Here is a tiny trained network, its code and every weight. The questions are about switching its units off for an input and a class, where a switched-off unit gives its printed mean instead of its output.

import numpy as np


def w(rows, s, z=0):
    codes = np.array(rows[::2]) - 128.0
    scale = np.full(codes.shape[1], s)
    scale[-1] = z or s
    return codes * scale


def norm(h):
    return h / np.sqrt((h * h).mean(-1, keepdims=True) + 1e-5)


def f(y):
    return y / 2 * (1 + np.tanh(0.7978845608 * (y + 0.044715 * y**3)))


def log_softmax(a):
    a = a - a.max(-1, keepdims=True)
    return a - np.log(np.exp(a).sum(-1, keepdims=True))


def net(x, mask):
    res = np.array(x, float).reshape(1, 5) / 4 @ E
    u = 0
    for l in range(4):
        y = f(norm(res) @ A[l][:, :-1].T + A[l][:, -1])
        res = res + np.where(mask[u : u + 6], y, B[l][:, -1]) @ B[l][:, :-1]
        u += 6
    return log_softmax(norm(res)[-1] @ U[:, :-1].T + U[:, -1])


A, B = {}, {}
E = w([
[146,109,108,150,59,187,91,110],'x0',
[64,43,163,166,131,138,148,58],'x1',
[105,128,149,133,135,128,111,126],'x2',
[148,133,107,119,131,135,144,122],'x3',
[100,185,1,178,103,76,180,156],'x4',
],0.01)
A[0] = w([
[83,202,117,203,99,132,164,107,2],'L0N0',
[179,128,127,122,103,153,50,133,195],'L0N1',
[114,166,84,146,132,127,106,167,51],'L0N2',
[94,198,109,132,94,162,151,191,59],'L0N3',
[126,1,147,107,152,151,140,117,159],'L0N4',
[112,172,214,103,137,124,188,200,174],'L0N5',
],0.0082,0.0019)
B[0] = w([
[130,39,152,164,134,84,152,160,184],'L0N0',
[63,255,78,59,18,111,105,173,200],'L0N1',
[92,158,192,234,122,180,118,60,164],'L0N2',
[189,231,238,225,113,85,118,214,178],'L0N3',
[146,229,131,172,98,98,118,47,253],'L0N4',
[197,83,90,130,134,61,98,124,191],'L0N5',
],0.0073,0.0051)
A[1] = w([
[194,112,100,2,180,150,79,160,75],'L1N0',
[182,131,101,102,69,37,151,128,170],'L1N1',
[216,190,160,87,136,78,37,131,91],'L1N2',
[9,99,70,180,182,89,177,131,5],'L1N3',
[88,14,69,167,70,149,70,128,110],'L1N4',
[57,195,159,155,117,199,69,152,191],'L1N5',
],0.0074,0.0022)
B[1] = w([
[51,114,102,204,120,138,77,216,175],'L1N0',
[51,143,178,82,183,144,106,47,195],'L1N1',
[14,72,190,135,139,120,169,177,254],'L1N2',
[111,71,141,63,83,106,84,95,218],'L1N3',
[243,97,113,148,178,225,240,152,176],'L1N4',
[206,70,2,86,122,142,121,66,196],'L1N5',
],0.0084,0.0055)
A[2] = w([
[152,98,143,166,142,118,230,122,224],'L2N0',
[175,149,188,153,139,149,98,60,243],'L2N1',
[111,92,149,74,189,118,131,180,82],'L2N2',
[160,119,59,195,110,162,145,143,192],'L2N3',
[105,83,114,30,133,176,121,254,254],'L2N4',
[45,146,160,135,232,119,135,146,142],'L2N5',
],0.0097,0.0018)
B[2] = w([
[143,6,125,30,171,169,141,144,228],'L2N0',
[164,255,64,207,167,37,122,226,225],'L2N1',
[95,136,34,198,98,161,206,120,180],'L2N2',
[192,138,214,129,170,188,155,8,215],'L2N3',
[84,94,135,106,132,186,95,74,230],'L2N4',
[177,145,172,192,186,178,173,163,254],'L2N5',
],0.0076,0.0051)
A[3] = w([
[105,141,95,183,228,5,194,130,129],'L3N0',
[27,46,147,81,194,96,146,180,120],'L3N1',
[71,41,21,63,115,53,173,137,8],'L3N2',
[151,136,95,2,103,240,78,121,88],'L3N3',
[233,185,94,173,56,134,101,56,129],'L3N4',
[194,193,148,116,193,23,169,209,166],'L3N5',
],0.0077,0.0017)
B[3] = w([
[160,79,110,76,84,103,130,137,253],'L3N0',
[105,246,104,161,120,149,123,128,219],'L3N1',
[85,140,103,44,107,148,61,145,170],'L3N2',
[148,105,88,108,76,67,96,105,185],'L3N3',
[44,162,196,166,169,186,158,212,222],'L3N4',
[200,64,124,116,140,143,128,37,219],'L3N5',
],0.012,0.0071)
U = w([
[65,252,197,231,175,194,146,193,145],'0',
[233,42,151,143,171,112,182,55,211],'1',
[69,112,85,47,52,111,41,120,5],'2',
],0.013,0.002)

Each question gives the input, the list of numbers given to net, and the class t.
The units are the neurons (one row each of A and B). Each row of codes is followed by its name. A weight is (code - 128) times the scale printed after its matrix; where a second scale follows, it is the last column's (A, B and U).
mask holds one flag per neuron, layer by layer. A switched-off neuron (its flag False) gives its mean, the last column of its row in B, instead of its output. The means were averaged over made-up inputs and are rounded, as every weight is.
A unit's drop is (log p(t) with every unit on - log p(t) with that unit switched off) / (log p(t) with every unit on - log p(t) with every unit switched off).
The circuit of an input: a set's keep is (log p(t) with only the set's units on - log p(t) with every unit switched off) / (log p(t) with every unit on - log p(t) with every unit switched off). Starting from the 12 units with the biggest drops (on a tie, the unit counted first), units are removed one at a time, each time the one whose removal leaves the highest keep (on an exact tie, the one counted first), for as long as the keep stays at least 0.8.
units of the circuit, in order: the units of the circuit, biggest drop first
unit that matters most: the unit with the biggest drop
top k neurons: the k neurons with the biggest drops, biggest first
top k neurons in layer l: the k neurons of layer l with the biggest drops, biggest first
drop when u is switched off: that unit's drop, to one decimal
input [-6,2,-4,-2,5], class 2: unit that matters most -> L1N3
input [-1,8,-8,2,8], class 2: top 3 neurons -> L1N3; L3N2; L2N5
input [1,3,2,1,-5], class 0: top 3 neurons -> L3N4; L0N4; L2N0
input [-2,2,-2,-1,4], class 2: top 2 neurons -> L1N3; L3N2
input [1,5,1,4,-7], class 0: top 2 neurons -> L3N4; L0N4
input [-3,-5,-7,4,1], class 1: top 3 neurons -> L0N3; L3N5; L0N2
input [1,-5,6,1,-5], class 2: top 2 neurons in layer 2 -> L2N4; L2N1
input [-6,0,1,2,7], class 1: top 2 neurons in layer 2 -> L2N5; L2N4
input [8,2,-3,-4,6], class 1: top 2 neurons -> L1N4; L0N4
input [8,7,2,4,0], class 0: top 3 neurons -> L0N4; L3N4; L1N2
input [-6,1,-4,-6,4], class 2: top 2 neurons -> L1N3; L0N4
input [-6,-2,-6,8,-1], class 0: top 2 neurons -> L1N0; L0N4
input [-6,0,4,-5,8], class 1: top 3 neurons -> L0N3; L2N5; L3N5
input [7,2,6,-8,2], class 1: units of the circuit, in order -> L1N4
input [1,7,4,-5,-4], class 0: top 4 neurons -> L0N4; L3N4; L1N2; L0N0
input [-1,1,2,0,8], class 2: top 2 neurons -> L1N3; L0N0
input [-7,7,-6,6,1], class 2: top 2 neurons -> L1N3; L0N3
input [-4,5,0,-7,7], class 2: drop when L1N3 is switched off -> 0.9
input [-7,5,5,-6,2], class 2: drop when L1N3 is switched off -> 1.8
input [8,-3,-6,5,3], class 0: units of the circuit, in order -> L3N4
input [8,4,8,-1,6], class 1: drop when L1N4 is switched off -> 0.2
